Read these off the array that follows.
1) Read off the entry in the bottom-left corner.
2) Read off the 2nd entry on the main diagonal.
3) Read off the first entry, reading row by row.
4) Read off the third entry on the diagonal from the top-right corner.
5) Read off the fifth entry in reading order.
6) Read off the 4th-last entry, reading row by row.
7) Read off the 2nd entry from the end, reading row by row.
8) Read off the 3rd-last entry, reading row by row.
106  133  138  145  112
128  128  128  128  128
106  132  137  144  112
106  133  138  145  112
106  133  137  145  112
107  132  137  144  112
107  132  137  144  113
149  124  118  112  144
149  124  118  112  144
148  124  119  113  143
106  132  137  145  112
107  132  137  144  113
128  128  128  128  128
150  124  118  111  144
107  132  137  144  113
1) 107
2) 128
3) 106
4) 137
5) 112
6) 132
7) 144
8) 137
